Here is a tiny trained network, its code and every weight. The questions are about switching its units off for an input and a class, where a switched-off unit gives its printed mean instead of its output.

import numpy as np


def w(rows, s, z=0):
    codes = np.array(rows[::2]) - 128.0
    scale = np.full(codes.shape[1], s)
    scale[-1] = z or s
    return codes * scale


def norm(h):
    return h / np.sqrt((h * h).mean(-1, keepdims=True) + 1e-5)


def f(y):
    return y / 2 * (1 + np.tanh(0.7978845608 * (y + 0.044715 * y**3)))


def log_softmax(a):
    a = a - a.max(-1, keepdims=True)
    return a - np.log(np.exp(a).sum(-1, keepdims=True))


def net(x, mask):
    res = np.array(x, float).reshape(1, 6) / 4 @ E
    u = 0
    for l in range(2):
        y = f(norm(res) @ A[l][:, :-1].T + A[l][:, -1])
        res = res + np.where(mask[u : u + 8], y, B[l][:, -1]) @ B[l][:, :-1]
        u += 8
    return log_softmax(norm(res)[-1] @ U[:, :-1].T + U[:, -1])


A, B = {}, {}
E = w([
[131,126,130,129,124,120,125,128,123,141,128,120],'x0',
[127,126,9,102,153,78,63,122,139,95,146,95],'x1',
[131,129,128,125,124,134,125,127,133,129,129,123],'x2',
[103,115,135,129,153,164,111,159,101,123,119,89],'x3',
[111,115,93,171,130,142,137,145,171,165,80,144],'x4',
[55,147,162,114,161,122,21,119,177,176,182,173],'x5',
],0.013)
A[0] = w([
[141,145,38,130,119,100,179,98,113,61,63,99,162],'L0N0',
[72,94,150,146,208,226,85,233,57,105,110,30,11],'L0N1',
[163,111,137,96,62,50,133,45,172,117,105,219,47],'L0N2',
[165,148,188,1,114,113,130,82,36,81,233,117,19],'L0N3',
[197,131,125,132,58,74,147,25,200,134,137,198,46],'L0N4',
[152,103,239,171,89,203,170,88,123,161,137,172,54],'L0N5',
[76,140,166,102,172,119,85,101,149,183,182,205,70],'L0N6',
[101,79,49,205,132,163,139,143,209,205,4,182,16],'L0N7',
],0.0076,0.011)
B[0] = w([
[161,79,138,88,99,104,136,132,130,132,144,118,255],'L0N0',
[149,234,58,111,196,160,188,222,53,206,253,124,153],'L0N1',
[146,198,85,115,211,156,125,222,90,187,226,131,143],'L0N2',
[125,217,163,252,186,80,100,190,237,58,125,25,175],'L0N3',
[147,221,61,123,179,177,166,230,57,195,212,103,151],'L0N4',
[27,157,136,71,95,66,174,155,75,115,45,155,192],'L0N5',
[117,108,151,131,123,162,76,122,131,145,122,147,186],'L0N6',
[117,193,203,211,201,65,111,194,189,31,193,5,177],'L0N7',
],0.013,0.0089)
A[1] = w([
[118,190,145,238,166,124,134,96,148,84,124,72,103],'L1N0',
[105,109,16,52,156,57,72,119,152,94,163,88,126],'L1N1',
[141,126,136,112,166,144,148,123,106,149,95,135,6],'L1N2',
[216,77,118,114,69,105,206,144,79,117,88,88,96],'L1N3',
[148,95,45,99,97,81,64,87,130,135,88,132,86],'L1N4',
[116,98,148,119,113,144,47,68,150,166,146,189,83],'L1N5',
[158,215,67,154,153,180,151,151,89,177,173,161,112],'L1N6',
[64,149,139,105,167,147,8,111,140,173,134,172,120],'L1N7',
],0.011,0.016)
B[1] = w([
[137,171,176,211,79,76,25,127,163,66,105,76,202],'L1N0',
[11,221,254,164,103,146,176,144,82,191,60,188,247],'L1N1',
[133,115,109,97,171,33,179,184,103,61,103,105,124],'L1N2',
[158,81,51,132,191,167,8,76,208,140,200,143,234],'L1N3',
[93,135,183,115,91,155,233,157,57,90,41,138,158],'L1N4',
[198,69,44,159,127,155,125,120,136,76,113,91,161],'L1N5',
[178,128,14,28,212,116,187,196,72,199,229,191,178],'L1N6',
[243,53,41,110,130,126,170,80,152,99,168,88,222],'L1N7',
],0.0095,0.011)
U = w([
[137,185,198,226,153,65,69,165,201,33,154,30,254],'0',
[211,1,52,69,132,185,91,38,158,94,158,141,99],'1',
[133,200,64,70,189,144,182,210,58,209,217,167,99],'2',
[34,142,219,76,41,137,181,99,46,132,16,217,29],'3',
],0.022,0.0038)

Each question gives the input, the list of numbers given to net, and the class t.
The units are the neurons (one row each of A and B). Each row of codes is followed by its name. A weight is (code - 128) times the scale printed after its matrix; where a second scale follows, it is the last column's (A, B and U).
mask holds one flag per neuron, layer by layer. A switched-off neuron (its flag False) gives its mean, the last column of its row in B, instead of its output. The means were averaged over made-up inputs and are rounded, as every weight is.
A unit's drop is (log p(t) with every unit on - log p(t) with that unit switched off) / (log p(t) with every unit on - log p(t) with every unit switched off).
The circuit of an input: a set's keep is (log p(t) with only the set's units on - log p(t) with every unit switched off) / (log p(t) with every unit on - log p(t) with every unit switched off). Starting from the 12 units with the biggest drops (on a tie, the unit counted first), units are removed one at a time, each time the one whose removal leaves the highest keep (on an exact tie, the one counted first), for as long as the keep stays at least 0.8.
units of the circuit, in order: the units of the circuit, biggest drop first
top k neurons: the k neurons with the biggest drops, biggest first
k most important neurons of layer l: the k neurons of layer l with the biggest drops, biggest first
drop when u is switched off: that unit's drop, to one decimal
input [8,1,6,-8,7,3], class 2: top 3 neurons => [L0N4, L0N2, L1N6]
input [7,-6,-4,-5,4,4], class 3: units of the circuit, in order => [L0N5]
input [-8,5,1,2,-1,4], class 3: top 3 neurons => [L1N1, L1N4, L1N3]
input [-3,7,-1,-8,-5,8], class 1: top 2 neurons => [L1N7, L0N6]
input [0,6,-6,6,3,4], class 2: top 2 neurons => [L0N1, L0N0]
input [3,-7,-7,-6,4,8], class 1: top 2 neurons => [L1N7, L1N1]
input [-4,-7,8,-1,6,1], class 3: top 4 neurons => [L0N5, L0N3, L1N3, L1N7]
input [4,4,8,-8,-7,3], class 2: 3 most important neurons of layer 0 => [L0N4, L0N2, L0N7]
input [8,-6,7,-8,7,-2], class 2: 3 most important neurons of layer 0 => [L0N4, L0N2, L0N3]
input [-2,-2,2,2,4,5], class 1: 2 most important neurons of layer 0 => [L0N3, L0N6]
input [4,2,0,-7,-5,0], class 2: top 2 neurons => [L0N4, L0N2]
input [6,-4,-7,4,1,-4], class 1: 2 most important neurons of layer 1 => [L1N3, L1N1]
input [1,8,8,6,2,5], class 3: drop when L1N1 is switched off => 1.0
input [6,-6,-7,2,2,-3], class 3: drop when L0N5 is switched off => 2.0
input [-8,-2,5,6,-3,-1], class 2: units of the circuit, in order => [L0N1]
input [8,-5,2,8,6,5], class 2: drop when L0N1 is switched off => 4.0
input [6,6,-7,-2,1,0], class 3: drop when L0N0 is switched off => 0.0
